Here are made-up elements, facts about them, and rows of numbers that follow some of those facts. Name the element behind each unnamed row.

How the elements are related:
dotrer	ω	f; poskel	ω	h; ziruk	ω	d
graval	ω	b; bruflon	ω	o; kliski	ω	g
viri	ω	d; tabol	ω	l; bigra	ω	g
litror	ω	m; nilorus	ω	i; vogel	ω	b
drutrur	ω	i; trizir	ω	h; flugro	ω	l
stolam	ω	h; medagik	ω	i; gevuk	ω	f
semon	ω	k; demil	ω	g; lostatro	ω	l
pupelir	ω	k; pasa	ω	l; doskem	ω	a
bruplal	ω	k; drupul	ω	b; tagaklan	ω	i
truseker	ω	o; dradir	ω	g; pigru	ω	d
gradra	ω	m; plezu	ω	e; skiposkik	ω	o
badras	ω	p; koflal	ω	e; meka	ω	c
dabi	ω	b; zirak	ω	i; gizok	ω	f
stugek	ω	j; kasti	ω	d; rimegre	ω	f
mutu	ω	f; fafer	ω	h; skego	ω	m
tiplun	ω	d; bosken	ω	a; kofos	ω	a
mosi	ω	p; drufesti	ω	p; trakladin	ω	i
begul	ω	k; rubre	ω	k; vabrek	ω	m
klatrol	ω	g; toflil	ω	j; zifin	ω	d
kludrun	ω	b; kigrek	ω	l; bifluskam	ω	c
doken	ω	g; vobrel	ω	f; rudak	ω	j
tristar	ω	l; brebre	ω	i; stomas	ω	m
nuzil	ω	a; stugom	ω	k; tudrek	ω	b
paskek	ω	n; lakla	ω	e; zetran	ω	d
stedrudro	ω	c; vezus	ω	h; nukul	ω	d
treno	ω	l; dutun	ω	a; sikluk	ω	a
deberu	ω	g; modru	ω	p; bebrutu	ω	p
lestar	ω	g; silin	ω	n; grobedro	ω	m
stepul	ω	a; trukluk	ω	f; grepo	ω	j
fumu	ω	i; fusi	ω	d; pazel	ω	h
vivos	ω	b; gudrugron	ω	l; brapos	ω	d
bodur	ω	b; skiduzum	ω	l; drodrem	ω	a
nikir	ω	c; benustom	ω	j; nuzin	ω	l
flugus	ω	j; meskadi	ω	d; gefen	ω	a
feflil	ω	e; zevofu	ω	l; plastes	ω	a
pefar	ω	k; bedrek	ω	e; flozes	ω	p
tragus	ω	e; flitum	ω	j; brafekun	ω	p
tebis	ω	j; veklan	ω	k; bada	ω	k
dobi	ω	n; sugrotru	ω	p; tafo	ω	o
brutem	ω	e; deso	σ	groklidru; dotrer	σ	skadin
poskel	σ	sidrok; ziruk	σ	skadin; graval	σ	rigan
bruflon	σ	dragrak; kliski	σ	rigan; volimus	σ	dragrak
figo	σ	nobra; viri	σ	duken; tabol	σ	klires
bigra	σ	bemas; litror	σ	ruflan; nilorus	σ	nobra
mamar	σ	groklidru; vogel	σ	klires; drutrur	σ	zatres
luplek	σ	plozam; groklarer	σ	bedramak; trizir	σ	skadin
flugro	σ	luplek; nameflu	σ	groklarer; stolam	σ	klires
medagik	σ	rigan; gevuk	σ	dragrak; dragrak	σ	brekla
semon	σ	bedramak; poveskos	σ	tidrufli; demil	σ	bener
lostatro	σ	duken; kiskis	σ	drupo; pupelir	σ	plozam
pasa	σ	nuflis; doskem	σ	nobra; gaplun	σ	nobra
bruplal	σ	reda; nege	σ	bener; drupul	σ	stogru
tagaklan	σ	bemas; truseker	σ	nobra; dradir	σ	duken
pigru	σ	bener; gradra	σ	bedramak; puflu	σ	feklaluk
plezu	σ	skadin; skiposkik	σ	skadin; badras	σ	plozam
grepoplo	σ	tredu; koflal	σ	bedramak; meka	σ	rigan
giska	σ	bruminuk; kazuflum	σ	luplek; dabi	σ	ruflan
skadin	σ	plozam; mudrul	σ	plozam; grosol	σ	drupo
zirak	σ	drupo; bemas	σ	plozam; gizok	σ	duken
stugek	σ	drupo; zatres	σ	stogru; kasti	σ	nobra
rimegre	σ	klires; mutu	σ	bruminuk; sudriver	σ	brekla
rutun	σ	rigan; seplo	σ	klires; fafer	σ	tidrufli
skego	σ	plozam; tiplun	σ	tidrufli; bosken	σ	groklidru
kofos	σ	drupo; mosi	σ	nobra; drufesti	σ	bemas
giplel	σ	feklaluk; trakladin	σ	ruflan; bener	σ	bedramak
skiveklom	σ	klires; begul	σ	skadin; rubre	σ	bruminuk
feklaluk	σ	plozam; vabrek	σ	klires; klatrol	σ	skadin
toflil	σ	stogru; zifin	σ	bruminuk; kludrun	σ	feklaluk
paster	σ	plozam; kigrek	σ	tidrufli; bifluskam	σ	stogru
tredu	σ	rigan; doken	σ	luplek; vobrel	σ	luplek
nuflis	σ	stogru; rudak	σ	groklarer; tristar	σ	bedramak
brebre	σ	bedramak; stomas	σ	bruminuk; kifu	σ	duken
nuzil	σ	skedodro; stugom	σ	bener; dralem	σ	masar
plepum	σ	groklidru; tudrek	σ	tredu; paskek	σ	drupo
lakla	σ	bemas; sidrok	σ	brekla; brabar	σ	rigan
drupo	σ	brekla; zetran	σ	bedramak; stedrudro	σ	plozam
rovos	σ	feklaluk; vezus	σ	feklaluk; stunik	σ	duken
nukul	σ	drupo; grari	σ	zatres; treno	σ	nobra
dutun	σ	klires; sikluk	σ	bener; deberu	σ	feklaluk
modru	σ	dragrak; bebrutu	σ	tidrufli; lestar	σ	bruminuk
silin	σ	plozam; plapa	σ	ruflan; stenastal	σ	bedramak
vasotro	σ	masar; grobedro	σ	bemas; stepul	σ	tredu
klatem	σ	stogru; rebru	σ	skadin; trukluk	σ	bemas
lilem	σ	bedramak; grepo	σ	klires; fumu	σ	groklidru
fusi	σ	brekla; pazel	σ	bedramak; vivos	σ	bemas
gudrugron	σ	drupo; dukin	σ	duken; brapos	σ	tredu
bodur	σ	skadin; skiduzum	σ	rigan; masar	σ	plozam
nobra	σ	tidrufli; drodrem	σ	skadin; nikir	σ	nobra
benustom	σ	skadin; nuzin	σ	sidrok; flugus	σ	tidrufli
meskadi	σ	groklidru; gefen	σ	rigan; feflil	σ	reda
zevofu	σ	tredu; plastes	σ	nuflis; pefar	σ	nuflis
vimustom	σ	klires; bedrek	σ	nuflis; flozes	σ	bruminuk
stubrek	σ	reda; dreni	σ	reda; tragus	σ	stogru
flitum	σ	bruminuk; brafekun	σ	skadin; ruflan	σ	groklidru
tebis	σ	duken; skulum	σ	duken; veklan	σ	klires
bada	σ	groklidru; dobi	σ	tidrufli; sugrotru	σ	duken
dodebrer	σ	nobra; skedodro	σ	bedramak; plagra	σ	rigan
broren	σ	suzufam; tafo	σ	tidrufli; klires	σ	suzufam
brutem	σ	rigan; duken	σ	groklidru; godra	σ	drupo
deso	χ	reda; deso	χ	rubre; deso	χ	treno
deso	χ	paskek; kliski	χ	sudriver; kliski	χ	kazuflum
kliski	χ	lakla; kliski	χ	stolam; viri	χ	stogru
viri	χ	tagaklan; nilorus	χ	dobi; nilorus	χ	grepoplo
nilorus	χ	pefar; drutrur	χ	plezu; drutrur	χ	graval
nameflu	χ	dradir; nameflu	χ	zirak; nameflu	χ	tagaklan
poveskos	χ	sudriver; poveskos	χ	tristar; poveskos	χ	dralem
poveskos	χ	giska; demil	χ	trakladin; demil	χ	bosken
kiskis	χ	groklarer; kiskis	χ	tiplun; kiskis	χ	gizok
kiskis	χ	mamar; kiskis	χ	plagra; nege	χ	fafer
nege	χ	nikir; nege	χ	trizir; nege	χ	kludrun
drupul	χ	bebrutu; pigru	χ	nuzil; pigru	χ	skego
gradra	χ	klatem; gradra	χ	bedramak; puflu	χ	skiveklom
puflu	χ	ziruk; puflu	χ	bigra; badras	χ	trakladin
mudrul	χ	treno; mudrul	χ	dotrer; rimegre	χ	deberu
rutun	χ	tabol; rutun	χ	skiduzum; rutun	χ	pefar
drufesti	χ	trukluk; feklaluk	χ	rebru; tredu	χ	tiplun
tredu	χ	kasti; doken	χ	klatem; rudak	χ	vivos
rudak	χ	bener; rudak	χ	drupo; rudak	χ	dodebrer
kifu	χ	bener; kifu	χ	tagaklan; kifu	χ	nobra
kifu	χ	plapa; stugom	χ	bemas; stugom	χ	pupelir
stugom	χ	kasti; plepum	χ	semon; plepum	χ	tristar
plepum	χ	nuflis; tudrek	χ	mamar; tudrek	χ	rigan
tudrek	χ	plapa; brabar	χ	nobra; brabar	χ	paster
zetran	χ	treno; zetran	χ	gevuk; stedrudro	χ	groklarer
stedrudro	χ	zatres; stedrudro	χ	bruminuk; stedrudro	χ	sidrok
nukul	χ	truseker; nukul	χ	stubrek; nukul	χ	giplel
grari	χ	masar; grari	χ	volimus; grari	χ	nuflis
grari	χ	stugek; groklidru	χ	lostatro; groklidru	χ	volimus
silin	χ	fumu; silin	χ	kazuflum; stepul	χ	lostatro
stepul	χ	poskel; stepul	χ	skiveklom; stepul	χ	tebis
stepul	χ	rigan; stepul	χ	sidrok; lilem	χ	truseker
lilem	χ	poskel; lilem	χ	rovos; lilem	χ	dotrer
gudrugron	χ	ruflan; gudrugron	χ	drodrem; benustom	χ	toflil
nuzin	χ	modru; nuzin	χ	brutem; nuzin	χ	bebrutu
nuzin	χ	plozam; flugus	χ	tebis; flugus	χ	meka
feflil	χ	nikir; zevofu	χ	gizok; plastes	χ	mutu
plastes	χ	plapa; brekla	χ	meskadi; brekla	χ	fafer
brekla	χ	tragus; brekla	χ	bruminuk; bedrek	χ	kasti
bedrek	χ	vasotro; flozes	χ	skiveklom; flozes	χ	kludrun
brafekun	χ	grobedro; brafekun	χ	bodur; brafekun	χ	stomas
brafekun	χ	stolam; skulum	χ	meskadi; skulum	χ	giska
bada	χ	semon; skedodro	χ	sugrotru; duken	χ	seplo
duken	χ	mutu; ziruk	Ξ	gaplun; figo	Ξ	nege
figo	Ξ	bedramak; tabol	Ξ	pazel; litror	Ξ	gizok
litror	Ξ	stedrudro; drutrur	Ξ	skulum; luplek	Ξ	lostatro
luplek	Ξ	dralem; luplek	Ξ	skiduzum; stolam	Ξ	lostatro
stolam	Ξ	rebru; gevuk	Ξ	lilem; poveskos	Ξ	tebis
poveskos	Ξ	giska; pupelir	Ξ	drodrem; rigan	Ξ	gizok
rigan	Ξ	lilem; dradir	Ξ	stugek; gradra	Ξ	grobedro
skiposkik	Ξ	modru; skiposkik	Ξ	grari; grosol	Ξ	meka
zirak	Ξ	brabar; zirak	Ξ	rutun; bemas	Ξ	giska
rimegre	Ξ	fusi; sudriver	Ξ	nilorus; sudriver	Ξ	brabar
skego	Ξ	nilorus; kofos	Ξ	kigrek; mosi	Ξ	benustom
mosi	Ξ	tidrufli; giplel	Ξ	skadin; giplel	Ξ	drupo
trakladin	Ξ	nobra; trakladin	Ξ	dabi; trakladin	Ξ	nuzin
skiveklom	Ξ	grari; begul	Ξ	bifluskam; klatrol	Ξ	stedrudro
toflil	Ξ	lilem; doken	Ξ	plepum; doken	Ξ	zifin
doken	Ξ	meka; doken	Ξ	pasa; vobrel	Ξ	bebrutu
vobrel	Ξ	viri; vobrel	Ξ	graval; paskek	Ξ	graval
dutun	Ξ	rebru; dutun	Ξ	doskem; dutun	Ξ	bebrutu
dutun	Ξ	godra; dutun	Ξ	graval; sikluk	Ξ	fumu
sikluk	Ξ	vimustom; sikluk	Ξ	trukluk; deberu	Ξ	nameflu
deberu	Ξ	grepoplo; lestar	Ξ	mudrul; lestar	Ξ	klatem
stenastal	Ξ	tidrufli; grepo	Ξ	brutem; gudrugron	Ξ	doskem
brapos	Ξ	groklarer; brapos	Ξ	plezu; flugus	Ξ	sidrok
gefen	Ξ	nuflis; gefen	Ξ	tidrufli; feflil	Ξ	giska
brekla	Ξ	tebis; dreni	Ξ	mudrul; dreni	Ξ	rovos
brafekun	Ξ	vasotro; ruflan	Ξ	deso; veklan	Ξ	plozam
dobi	Ξ	brabar; broren	Ξ	plepum; duken	Ξ	fumu
duken	Ξ	sidrok

Known rows:
mamar: [  3   5 -14  -8   0   6   4   0  -2  -4  10  10  -4 -12   6  -8  -8  -4
   0   9  -4   4   9   9   7   7   7   4  -1  -3   3  -8   1   3   4   0]
kiskis: [ 10   1 -17 -12   1  10  12  19  13   1  -6   6  -4   2   7  -1   3  -8
   2   4  -8 -13 -18  14  -1  21  12   2  -3 -12  -9 -10  -3  -7  11  -7]
bruflon: [ 10  11   2 -11   1  -9  -1  -1   4   2  12  17  13 -10 -19  -1 -14 -11
  -9  22 -20  -7  11  10  34 -23   6  10 -18  -2 -14 -21   9   8  19  -6]
drodrem: [  6  13  20  46   0   9 -13  -8 -22 -13 -16   0   6  -5 -21  -6   2  -1
  11   8 -22 -28 -12 -21  15 -13  -8  23  12  19   3  13   3  -5 -21 -32]
stolam: [-17  12   3 -21  -8 -22  12  -1 -15  -8 -10 -17   6   2   3   9  10  -5
   2 -11  15   7  16  -4 -19 -15   5  -2  -4 -14  12  -5  18  13  19  17]
klires: [  6  -2 -10   1  17  -5   6 -13   4  -1   6  18   0  -3   5  -2  -3  -1
  10   1   0  28   9   2  16   2  -2  -8 -11  -3  10  -7 -12  -9  -7 -11]
poskel: [  5   4 -11 -10   0   8  29  -9  -9  -6   9   1   1  -7   2  -3  12 -17
   3  -1  17  12  13  -2  -5  -6   4   5 -13  -1   1  -9  10  14  14  11]
ziruk: [ -8  28  35  34  -8 -16 -20 -11 -28 -12 -29 -25  12  11 -23  11  -3   1
  13  -6  -4 -22 -13 -17  -4 -21 -11  12  12  22   5   7   6  -1  -2   0]
kludrun: [-10 -18  35  45  -2  10 -16  -7  15   1   7   2   9  -6 -28   0   4  -2
  -9  13  -7  -4 -11 -15  -7 -16  -2  13  13  21 -12  -5  -7  15  -7 -12]
meskadi: [  7   6  -2 -12  -1   3   7   0   0  -3   7  11  -2 -10 -11  -3 -14 -11
   3  16  -1  10   8   2   4  -1   4   6 -11   3  -4 -16  -4   8  15   9]
bemas: [-34  30  60  59 -13 -23  -4 -26  25   4  -9 -25  20  29  11   5  24  40
 -27 -27 -32  24  21   8   1  30 -16 -38 -14  12  -9  35  -8  23  -4 -23]
meka: [  4  -2 -10  -7   1   0   6  -6  -8   3   8   4  -5  -3   8  -2   2  -6
   2   2  10   0  11   3  -2  -1   4   5  -2  -1   0   2   6   5   4   2]
demil: [  7  -3  -8 -10   0  22   2  24  16  -2  -7   6 -16   0  -9  -5 -21   1
   4  10  -2   1 -24  -2 -13  28  -8  -4  -2  -2  -6  -1 -17 -12  -6  13]
stedrudro: [ 10 -24  23  33   0   9   3  -2  11  10  -5 -15   9  16   0   6  34   4
   6 -12   6 -24 -19 -11 -16  -8   2   2  11  19 -15   4  -2  -5  -7  -3]
dotrer: [  4  12   9  40   0  30   4 -16 -33 -14 -11 -14  -1   5  -7  -7   8 -13
  24 -15  19 -10 -19 -17  -8  -3 -23  13  16  28  12  31  -4   3 -21  -6]
drupul: [  8   4  -1  -3   0  14  10  18  18  -6  -7   6   0  -2 -23  -1 -11  -9
  -6  15 -13  -6 -20  -1   5   4   0   5 -14  -9 -15 -16  -3  -9   6   1]
zevofu: [ 13   1  -9  -6   3   3  16  12  12   2  -5   3   2   5  -7   3   6  -9
   2   6  -4 -10 -14   8   4   7   8   4 -15  -5 -14 -14  -1  -5  11  -3]

Name these rows:
No name comes twice in this set of rows, the named rows included.
[  0  43  32   4 -29 -22  12  14  11   4 -18 -22  -7  28   6   5   4  43
 -42   1 -42 -15  26   5   3  41 -13 -27 -38 -13 -38  26  19   9  16  -2] => feflil
[ -8  14  -2 -14   2   2  12   4   9  -5  -3  13   8  -6  -2   0  -2 -26
  13   9 -12   0 -10  23   8  12  15   5   4   8   8 -12 -10  20  33 -13] => kasti
[ -1  53  29  25 -27   6  26 -12   9  -3   9  -6 -13  12  12 -15  -1  35
 -33   4 -38  15  44   6   7  61 -16 -26 -41   7 -29  32   4  30  14  -7] => giska
[-26 -11  31  37  10 -26 -26 -20   8   6  -9 -13  20  16  -3  11  16  16
   2 -17   0  15  -3  -8  -2 -21  -6  -9  15   7  15   9  -9  -3 -21 -15] => luplek
[-11   8  -2  -7   0  -4  -9   5   4  -7   1  11   2 -13 -20   1 -20  -9
  -7  16  -7   6  -1   1   7  -8   1   9  -4  -8   5 -12   0   5   6  -1] => graval
[-11 -16  21  39   0   9 -13 -11   4   2   4  -1  10   3  -7  -2  16  -5
   5  -3  -2 -11 -13  -3  -6  -5   3  13  23  23  -1  11  -8  16  -6 -22] => vasotro
[-14   3  -7 -21  -7  -4  11  19   2  -6 -21 -20  -7  11   4   7   2   6
   2 -12  11   2 -11  -2 -29  15  -2 -12  -1 -19   7   4   2  -9   1  22] => rimegre
[-16   5   3 -11   7 -28 -11  -5  -2  -1  -9  -3   5   1   5   6  -4   9
   0 -10  -3  18  12  -1   2  -6  -3 -15   0 -12  17   3  -1  -8  -4   0] => dreni
[  6 -30  22  42   1  14  -3   3  21  11  -2  -5   2  13 -13   2  18   7
  -7   1   2 -17 -22 -11 -20  -4  -4   8   6  11 -25   5  -6  -4 -13  -6] => puflu
[ 10   8 -21  10  -6  16   3  18  15 -19   4  -3   6 -16  -5  -6   3   5
 -17  11 -19 -16 -15   8  12   5  16   2  -8 -23 -15 -25   5 -26 -16  -3] => plastes
[ -8   8 -14 -14   8 -30  -6   7  11  -4 -18 -13  10  11   7  14   3  15
  -2 -15  -1  17  -7   7   6   1   3 -23 -11 -33   8 -15  -2 -36 -10   5] => duken
[ -1  18  12  -7   5 -34  12   6  17   4 -25 -10  -5  24   4  13  -2  27
  -8  -9 -14  23  11  -2  -1  25  -9 -32 -29 -23  -1   3  -3 -20   2  -1] => brekla
[-11 -26  15  41  -6  16   8 -19   1   4  10 -12   8   1   5  -2  34  -3
  -3 -14  27   1  -2  -8 -30 -10   2   8  19  18  -3  10   3  25  -7  -5] => grobedro
[ -6 -20  14  26  -2  32   1   5   8   8  -3  -9  17  21 -18   1  17 -12
 -10 -21  11 -16 -41  -4  16 -18 -28  -5   5   4 -17  36  -1   1 -24  -8] => mudrul
[ 12  13 -31   1  -8  18   3  13  11 -13  11 -10   1 -11  12  -7   4   4
 -13   0   2 -11 -15  18   9  11  18  -3  -8 -19 -16 -30   3 -29 -12  15] => kifu

The same elements again, as new rows of numbers:
Known rows:
ziruk: [  6 -29  48   9   6  16 -35 -17  22 -28 -84  35  -1]
grosol: [-25 -21  48  37 -12 -16 -53 -18  11 -14 -54   2  23]
deberu: [ -5 -48  38  23 -21  19 -54   8  34 -12 -79  39  -8]
drutrur: [-30 -15  35  17 -16 -14 -54 -29  -3 -14 -56  12  13]
skiduzum: [ 10 -17  31  43  -2 -26 -56 -10   1 -53 -50 -10   1]
pigru: [-28 -21  41  41  -9 -11 -53 -19   4 -47 -59  11  14]
dodebrer: [-18 -24  35  44  -1 -12 -54 -19   8 -30 -49  -2   9]
nobra: [-18 -32  19  41  22  -6 -56 -15  18 -50 -10 -12   8]
zifin: [-14 -18  43  64   2  -9 -49 -13  15 -41 -44  -1  23]
stugek: [ -4 -26  34  54  -9  -7 -58 -22  -1 -38 -39   1  12]
demil: [-27 -28  42  37 -17   2 -51 -16  -7 -44 -54  11  18]
plapa: [ -9 -33  34  46   5 -28 -63 -23   2 -27 -57   2  13]
plastes: [-19 -29  38  38   0 -12 -53 -16 -11 -22 -68  16  28]
mamar: [-15 -23  40  41   2 -17 -57 -18   4 -29 -49  -1  13]
stogru: [-23 -34  27  31  14  -1 -55 -11  22 -41 -23  -6   3]
tragus: [ -8 -27  30  33 -15   9 -54 -23  -8 -10 -43   0  14]
dukin: [-17 -21  43  39  -3 -10 -58 -19   4 -29 -47  -6  12]

Which element is each row?
No name comes twice in this set of rows, the named rows included.
[-30 -22  43  11 -13 -12 -55 -29  14  -2 -47  -4   5] => trakladin
[ -5 -23  22  41 -13  11 -51 -22 -14 -14 -34  -5  21] => brutem
[-21 -36  51  25 -12  -1 -57 -11  13 -22 -62  10   5] => lestar
[-20 -22  45  19 -15 -23 -57 -27  12   6 -55   1  16] => zirak
[ 17 -10  17  41  -1 -11 -48   3  15 -37 -73  15 -14] => dralem
[ -5 -26  38  63 -13  -1 -48 -16   4 -29 -38   2  27] => pasa
[  9 -19  30  31  15  36 -32  -9  -5 -21 -69  22  17] => drodrem
[-17 -27  33  47 -14   1 -49 -21 -11 -54 -38   7  22] => nuzin
[-26 -40  16  27  -2  24 -54   6  35 -43 -38  32  -2] => feklaluk
[-13 -40  20  25   8  23 -46   6  37 -36 -33  18 -10] => masar
[  0 -15  48  11 -15 -44 -60 -13   8 -49 -71   2  -2] => gudrugron
[  3  -9  32  41   5 -65 -61 -16  -3 -67 -70  -3   6] => viri

